Here is a tiny trained network, its code and every weight. The questions are about switching its units off for an input and a class, where a switched-off unit gives its printed mean instead of its output.

import numpy as np


def w(rows, s, z=0):
    codes = np.array(rows[::2]) - 128.0
    scale = np.full(codes.shape[1], s)
    scale[-1] = z or s
    return codes * scale


def f(y):
    return y / 2 * (1 + np.tanh(0.7978845608 * (y + 0.044715 * y**3)))


def log_softmax(a):
    a = a - a.max(-1, keepdims=True)
    return a - np.log(np.exp(a).sum(-1, keepdims=True))


def net(x, mask):
    res = np.array(x, float).reshape(1, 6) / 4 @ E
    y = f(res @ A[0][:, :-1].T + A[0][:, -1])
    res = res + np.where(mask, y, B[0][:, -1]) @ B[0][:, :-1]
    return log_softmax(res[-1] @ U[:, :-1].T + U[:, -1])


A, B = {}, {}
E = w([
[215,169,187],'x0',
[131,124,130],'x1',
[186,2,165],'x2',
[128,127,130],'x3',
[125,131,128],'x4',
[25,129,195],'x5',
],0.0084)
A[0] = w([
[223,144,74,141],'N1',
[190,191,7,130],'N2',
[164,124,1,70],'N3',
[126,246,122,244],'N4',
[194,163,216,82],'N5',
[191,172,170,70],'N6',
[7,88,142,77],'N7',
[74,91,52,3],'N8',
[180,205,247,23],'N9',
[86,234,80,112],'N10',
[54,148,224,70],'N11',
[70,145,202,58],'N12',
[89,199,60,108],'N13',
],0.01,0.0026)
B[0] = w([
[144,134,162,232],'N1',
[149,146,162,238],'N2',
[254,233,135,207],'N3',
[112,16,142,254],'N4',
[53,125,70,207],'N5',
[113,138,117,174],'N6',
[136,179,103,248],'N7',
[107,182,49,175],'N8',
[43,183,17,210],'N9',
[132,79,132,248],'N10',
[171,180,180,225],'N11',
[152,170,162,190],'N12',
[91,78,162,219],'N13',
],0.0094,0.0052)
U = w([
[52,166,2,86],'0',
[89,121,177,253],'1',
[118,206,252,5],'2',
[81,107,145,199],'3',
[83,27,182,60],'4',
],0.013,0.0054)

Each question gives the input, the list of numbers given to net, and the class t.
The units are the neurons (one row each of A and B). Each row of codes is followed by its name. A weight is (code - 128) times the scale printed after its matrix; where a second scale follows, it is the last column's (A, B and U).
mask holds one flag per neuron, in row order. A switched-off neuron (its flag False) gives its mean, the last column of its row in B, instead of its output. The means were averaged over made-up inputs and are rounded, as every weight is.
A unit's drop is (log p(t) with every unit on - log p(t) with that unit switched off) / (log p(t) with every unit on - log p(t) with every unit switched off).
The circuit of an input: a set's keep is (log p(t) with only the set's units on - log p(t) with every unit switched off) / (log p(t) with every unit on - log p(t) with every unit switched off). Starting from the 12 units with the biggest drops (on a tie, the unit counted first), units are removed one at a time, each time the one whose removal leaves the highest keep (on an exact tie, the one counted first), for as long as the keep stays at least 0.8.
circuit, biggest first: the units of the circuit, biggest drop first
k most important neurons: the k neurons with the biggest drops, biggest first
drop when u is switched off: that unit's drop, to one decimal
input [-2,-6,5,0,-5,8], class 2: most important neuron : N11
input [2,3,-4,-7,-3,-7], class 2: 3 most important neurons : N3, N2, N1
input [7,-1,3,6,-3,1], class 0: circuit, biggest first : N9, N5
input [-1,4,-8,-1,-5,7], class 4: 2 most important neurons : N4, N10
input [4,1,-6,2,-8,-5], class 1: 2 most important neurons : N4, N2
input [-4,6,2,4,-1,-5], class 2: circuit, biggest first : N3, N9, N4
input [-5,4,-3,-1,-3,7], class 2: 3 most important neurons : N11, N12, N9
input [-4,4,1,2,4,-8], class 2: circuit, biggest first : N3, N2
input [1,3,-8,-5,2,1], class 4: circuit, biggest first : N4, N10
input [7,4,-7,-8,7,1], class 3: 2 most important neurons : N4, N10
input [-5,-4,2,1,-2,1], class 0: 2 most important neurons : N4, N8
input [1,-7,-6,-1,-5,-6], class 2: 2 most important neurons : N3, N2
input [6,-6,-7,-4,5,-5], class 4: 3 most important neurons : N4, N10, N13
input [5,2,-6,-4,4,5], class 4: circuit, biggest first : N4
input [-4,5,1,-7,-6,7], class 2: drop when N12 is switched off : 0.1
input [8,-2,4,1,-2,7], class 0: drop when N9 is switched off : 0.7
input [8,4,-4,5,-3,-6], class 0: drop when N5 is switched off : 0.3
